Below is a small trained network, with its code and all its weights. Each question gives an input and a class and asks what happens when units are switched off, that is, made to give their printed mean instead of their output.

import numpy as np


def w(rows, s, z=0):
    codes = np.array(rows[::2]) - 128.0
    scale = np.full(codes.shape[1], s)
    scale[-1] = z or s
    return codes * scale


def norm(h):
    return h / np.sqrt((h * h).mean(-1, keepdims=True) + 1e-5)


def f(y):
    return np.maximum(y, 0)


def log_softmax(a):
    a = a - a.max(-1, keepdims=True)
    return a - np.log(np.exp(a).sum(-1, keepdims=True))


def net(x, mask):
    res = np.array(x, float).reshape(1, 6) / 4 @ E
    u = 0
    for l in range(2):
        y = f(norm(res) @ A[l][:, :-1].T + A[l][:, -1])
        res = res + np.where(mask[u : u + 11], y, B[l][:, -1]) @ B[l][:, :-1]
        u += 11
    return log_softmax(norm(res)[-1] @ U[:, :-1].T + U[:, -1])


A, B = {}, {}
E = w([
[93,81,250,136,44,176,125],'x0',
[7,171,130,111,123,78,93],'x1',
[129,128,130,129,129,125,129],'x2',
[125,154,174,77,226,215,77],'x3',
[109,180,129,38,111,168,254],'x4',
[125,130,126,132,131,133,129],'x5',
],0.0095)
A[0] = w([
[125,153,112,139,73,121,193,106],'0.n1',
[226,78,103,174,107,180,190,53],'0.n2',
[25,161,126,132,133,116,127,35],'0.n3',
[87,139,104,110,118,116,109,69],'0.n4',
[34,174,104,129,76,78,109,70],'0.n5',
[113,109,94,154,79,89,183,2],'0.n6',
[149,137,113,219,74,67,116,88],'0.n7',
[92,59,195,115,26,138,137,83],'0.n8',
[110,161,137,83,140,125,247,53],'0.n9',
[152,176,50,121,177,57,141,70],'0.n10',
[149,151,51,127,142,90,150,59],'0.n11',
],0.013,0.0091)
B[0] = w([
[142,101,24,53,87,127,102,194],'0.n1',
[198,232,226,131,139,1,88,206],'0.n2',
[238,155,192,121,147,91,110,167],'0.n3',
[175,138,197,157,119,138,113,141],'0.n4',
[223,211,170,148,125,27,99,201],'0.n5',
[103,68,111,80,47,91,158,153],'0.n6',
[104,33,90,24,77,110,133,202],'0.n7',
[110,132,106,238,191,142,237,255],'0.n8',
[129,183,68,100,21,188,113,226],'0.n9',
[73,106,182,237,139,161,205,221],'0.n10',
[134,116,135,207,119,149,216,183],'0.n11',
],0.009,0.0077)
A[1] = w([
[16,192,168,121,129,60,93,89],'1.n1',
[119,73,139,84,148,103,159,99],'1.n2',
[216,96,160,104,139,131,136,76],'1.n3',
[121,141,116,144,118,142,109,80],'1.n4',
[128,139,41,147,197,99,155,3],'1.n5',
[142,57,108,171,151,77,75,54],'1.n6',
[98,120,140,80,231,207,68,76],'1.n7',
[94,96,171,212,126,157,183,77],'1.n8',
[135,162,47,141,57,116,177,153],'1.n9',
[133,175,169,98,220,206,106,82],'1.n10',
[111,2,114,195,152,84,2,41],'1.n11',
],0.012,0.0062)
B[1] = w([
[234,150,157,149,182,92,128,161],'1.n1',
[98,117,121,111,132,138,77,136],'1.n2',
[141,178,150,163,150,94,90,160],'1.n3',
[154,107,137,144,132,176,101,128],'1.n4',
[60,85,184,193,210,173,187,144],'1.n5',
[106,209,125,64,114,197,102,174],'1.n6',
[110,26,104,127,36,50,141,180],'1.n7',
[80,134,88,173,218,149,160,216],'1.n8',
[85,64,182,112,227,186,5,254],'1.n9',
[114,55,91,147,80,41,126,199],'1.n10',
[108,212,88,42,105,254,187,206],'1.n11',
],0.0092,0.0091)
U = w([
[92,114,136,230,183,159,169,228],'0',
[210,191,166,143,137,68,93,153],'1',
[105,173,88,60,103,218,105,103],'2',
[110,1,96,105,79,76,108,4],'3',
],0.02,0.0028)

Each question gives the input, the list of numbers given to net, and the class t.
The units are the neurons (one row each of A and B). Each row of codes is followed by its name. A weight is (code - 128) times the scale printed after its matrix; where a second scale follows, it is the last column's (A, B and U).
mask holds one flag per neuron, layer by layer. A switched-off neuron (its flag False) gives its mean, the last column of its row in B, instead of its output. The means were averaged over made-up inputs and are rounded, as every weight is.
A unit's drop is (log p(t) with every unit on - log p(t) with that unit switched off) / (log p(t) with every unit on - log p(t) with every unit switched off).
The circuit of an input: a set's keep is (log p(t) with only the set's units on - log p(t) with every unit switched off) / (log p(t) with every unit on - log p(t) with every unit switched off). Starting from the 12 units with the biggest drops (on a tie, the unit counted first), units are removed one at a time, each time the one whose removal leaves the highest keep (on an exact tie, the one counted first), for as long as the keep stays at least 0.8.
circuit, biggest first: the units of the circuit, biggest drop first
k most important neurons: the k neurons with the biggest drops, biggest first
k most important neurons of layer l: the k neurons of layer l with the biggest drops, biggest first
drop when u is switched off: that unit's drop, to one decimal
input [2,7,-4,8,-4,4], class 3: most important neuron of layer 1 => 1.n7
input [-1,7,-2,-6,-8,6], class 2: circuit, biggest first => 1.n11; 1.n6
input [-4,-3,-3,8,-6,0], class 3: 2 most important neurons => 1.n7; 1.n10
input [-3,-4,6,0,-4,-3], class 1: 2 most important neurons => 0.n2; 0.n8
input [0,-5,0,0,5,-8], class 1: 2 most important neurons of layer 0 => 0.n2; 0.n7
input [-6,1,-3,-7,7,4], class 2: 4 most important neurons => 0.n9; 0.n1; 0.n8; 1.n10
input [6,-3,-4,0,-8,8], class 2: 2 most important neurons => 1.n11; 0.n10
input [-6,-1,-6,8,4,6], class 3: 2 most important neurons => 0.n8; 1.n7
input [-6,-3,0,7,-1,4], class 3: 2 most important neurons => 0.n8; 1.n7
input [2,-2,-3,3,-1,8], class 3: 3 most important neurons => 0.n10; 0.n8; 0.n5
input [-4,-7,4,7,-6,-5], class 1: 2 most important neurons of layer 1 => 1.n3; 1.n9
input [6,0,-5,-6,-8,0], class 2: 3 most important neurons => 1.n11; 0.n7; 0.n10
input [-4,5,3,3,-6,-2], class 2: 3 most important neurons => 1.n11; 0.n2; 0.n8
input [-1,-6,-1,4,-5,4], class 1: most important neuron => 0.n2
input [6,-1,-7,-1,-7,-5], class 2: 2 most important neurons of layer 0 => 0.n10; 0.n7
input [4,0,-1,-5,7,-5], class 2: 3 most important neurons of layer 1 => 1.n10; 1.n7; 1.n9
input [-4,1,-4,5,3,-1], class 3: 2 most important neurons of layer 1 => 1.n10; 1.n7
input [7,-4,3,-3,-8,0], class 2: 2 most important neurons of layer 1 => 1.n11; 1.n6
input [-3,1,6,6,4,2], class 3: drop when 1.n10 is switched off => 0.1
input [5,3,5,4,4,2], class 0: most important neuron of layer 0 => 0.n8
